[[+7.33, +2.72, -0.56, +0.52, -2.60, -3.81], [+3.99, +3.02, -2.24, +0.00, -3.59, -1.54]] Answer: -3.59
[[+5.36, +0.60, -5.89, +0.55, +0.60], [+3.98, -0.78, +3.81, -4.63, +2.25], [+2.67, -7.64, +2.07, +4.57, +1.10]] Answer: -4.63
[[-4.04, +5.44, -1.44, +4.42, +2.41, +3.65, -0.89], [+3.18, +0.40, -7.22, +1.29, +5.06, -2.12, +5.16], [-8.17, +7.65, +5.18, +5.17, -0.84, +8.88, -5.96]] Answer: -2.12
[[+4.82, -1.89, -0.91, +5.50, +4.82], [-1.58, +6.38, -6.10, -1.17, -2.08], [+4.62, -2.76, -4.19, +3.60, +4.54]] Answer: -1.17
[[-0.51, +0.64, -0.94, -1.14, -0.77], [-0.51, +0.64, -0.86, +8.21, +8.29]] Answer: +8.21
[[-3.33, -7.16, +2.92, -0.37, +0.00], [+0.08, -6.32, +0.45, +0.34, -0.09], [+6.05, -2.49, -5.70, -0.09, -0.13]] Answer: +0.34
[[+7.88, +4.64, -0.01, -1.99], [+8.00, +2.16, -0.21, -3.72]] Answer: -0.21
[[-6.18, +3.22, +7.17, +0.42, -1.51], [-3.66, -4.11, +0.67, -1.44, +4.25], [+4.95, -1.72, -2.46, -4.24, -2.63]] Answer: -1.44
[[-5.18, +5.23, +8.28, +2.38], [+4.49, -3.46, -8.61, +0.11]] Answer: -8.61
[[+4.89, -1.98, +0.31, +7.91, +5.75, -0.15], [-3.97, -7.58, +6.19, -0.16, +1.79, +6.46]] Answer: +1.79
---
[+4.91 -5.02 +2.14 -4.67 +7.79] Out: +2.14

[[+0.74 -4.57 +0.93 +2.29 -1.71 -0.11 -5.04]
 [+1.08 -6.26 +0.72 +1.75 -1.58 +0.19 -5.51]
 [+1.45 -7.16 +0.80 +2.61 -2.30 +0.97 -6.42]] Out: +0.19

[+2.50 +6.38 -1.00 +1.78 +3.02 -3.38 -1.36] Out: +1.78

[-4.60 +0.97 +2.20 +1.84 +8.46] Out: +1.84

[-4.84 -2.08 +2.66 +0.49 +6.63] Out: +0.49

[-6.70 -6.88 -5.12 +7.98 -4.49 -0.83 -1.26] Out: -4.49
---
Q: [706, 984, 928, 216, 760, 289]
A: 289
Q: [8, 9, 6, 1]
A: 1
Q: [4853, 2620, 8154, 1440, 8661]
A: 8661
Q: [23, 25, -42, 48, 22, -12]
A: -12
Q: [38, 14, 34, 61, 28, 90]
A: 90
Q: [525, -355, -614, -404, -860, -707]
A: -707
Q: [204, 108, 80, 195, 61, 134]
A: 134
Q: [114, 97, 20, 102, 203, 22]
A: 22
Q: [5, 8, 6, 5, 2, 8]
A: 8
Q: [-13, -30, -44, 41]
A: 41
---
8,2,3,5,4,3,4
8,6,5,8,6,3,4
8,6,5,5,6,3,4
-> 2

61,58,29,85,17 -> 58

3717,2358,4706,9452 -> 2358

-5,37,-41,25,-34 -> 37

7,7,7,2,4 -> 7

8,5,2,1,3,4 -> 5

199,111,21,126 -> 111

416,460,753,233
414,296,383,843
-> 460

10,88,73,72,54,77 -> 88
---
Q:
| -1.88 | +0.08 | -0.08 | +1.40 | +0.53 | +0.76 |
| +0.45 | -0.91 | +0.59 | -0.07 | -0.51 | -0.84 |
| -2.15 | +8.20 | -5.23 | -0.63 | +4.18 | +6.86 |
A: +0.76

Q: | -1.41 | -8.66 | +1.78 | -2.82 |
A: -2.82

Q:
| +3.50 | +3.42 | +3.21 | +0.91 | +3.32 | +0.92 | -2.69 |
| -2.58 | -2.53 | -2.39 | -0.62 | -2.47 | -0.63 | +1.79 |
| +7.67 | +7.59 | +7.43 | +0.63 | +7.60 | +0.64 | -1.37 |
A: -2.69

Q: | -3.72 | -8.74 | +5.46 | -3.87 | -6.74 |
A: -6.74

Q:
| -3.45 | -6.40 | +0.81 | -0.96 | +1.67 |
| -3.75 | +5.39 | -6.57 | +1.85 | +0.24 |
A: +1.67

Q:
| -0.88 | -5.32 | -6.95 | +2.90 | +4.60 |
| +0.64 | +3.76 | +0.07 | +1.01 | +0.82 |
| +2.94 | -5.41 | +3.09 | +8.67 | -7.39 |
A: +4.60

Q: | +3.01 | +3.58 | +3.23 | -8.52 | +4.44 | -8.26 | +4.99 |
A: +4.99
---
[[4, 7, 8, 6, 4], [7, 8, 4, 2, 6], [5, 7, 6, 8, 2]] ⇒ 6
[[10, 22, 26, 35, 6, 12], [82, 44, 24, 33, 46, 79], [7, 64, 51, 68, 96, 6]] ⇒ 6
[[222, 82, -840, 650, 496, 303], [189, -462, 10, 776, 985, -127], [-271, 793, 747, -310, -423, -201]] ⇒ 496
[[7323, 1441, 1373, 1276, 1350, 1575], [6420, 2137, 2043, 1861, 1901, 1983], [3778, 9246, 8925, 8903, 9002, 8661]] ⇒ 1350
[[11, 49, 4, 47, 15], [17, 31, 25, 43, 36], [13, 91, 49, 33, 42]] ⇒ 47
[[51, 98, 26, 79, 10, 58], [48, 91, 33, 72, 3, 58], [31, 76, 11, 55, 50, 99]] ⇒ 10
[[7, 6, 7, 1, 6, 7, 6], [6, 6, 5, 5, 5, 5, 7], [5, 4, 6, 8, 5, 6, 6]] ⇒ 7
---
+8.18	-5.48	-6.43	-4.03	-6.80 => -6.43
+6.48	-2.58	+4.91	+3.44 => +4.91
+3.51	+4.37	-3.54	+7.39	-0.32 => -3.54
-4.54	-2.57	-0.86	-6.38 => -0.86
+2.59	+2.82	-3.30	-0.52	-7.10	+1.10	-1.53 => -3.30
-4.87	+7.85	+0.50	-1.93	+2.90 => +0.50
---
[-22  33 -39  27 -18  30 -39] ==> -39
[2125 9604 1541 8724 1422] ==> 1422
[ 390 -157 -710  532 -296 -901] ==> -901
[ 30  23 -23 -38  -3 -14 -18] ==> -18
[4781 1696 4148 8258 1559 5514 3089] ==> 3089
[ 41  60  98 195  53  21  93] ==> 93
[ 656  335 -749  136  985  -95] ==> -95
[6781 2071 8208 5229 7853] ==> 7853
[9481 2794 8164 6955] ==> 6955
[59 98 54 21 66] ==> 66
---
[[ 170.3 -173.9  -48.3  201.1 -117.2  153.5 -149.8]
 [  69.8   97.5 -105.5 -149.1  -96.4   70.0   55.8]] -> -173.9

[[-0.027 -0.059 -0.031 -0.183]
 [ 0.082 -0.005 -0.021 -0.083]
 [ 0.140 -0.038 -0.028  0.135]] -> -0.005

[[-1.3  0.1  0.0 -0.7]
 [ 1.8 -1.5 -0.7  2.1]
 [ 1.5  1.7  0.0 -0.4]] -> -1.5

[[-1.09 -0.67 -0.92 -0.12]
 [-1.14  1.13 -0.94 -1.00]] -> -0.67

[[ 22.4  19.8   2.6 -21.6 -17.8]
 [ 18.5  15.0 -10.0   3.9  21.5]
 [ -1.8  -0.3   9.5  19.7  10.0]] -> 15.0

[[ 1.17  1.91  0.16  0.52  0.50  0.62  0.83]
 [ 0.48 -0.39 -0.71 -1.84  1.30 -0.98  0.05]] -> 1.91
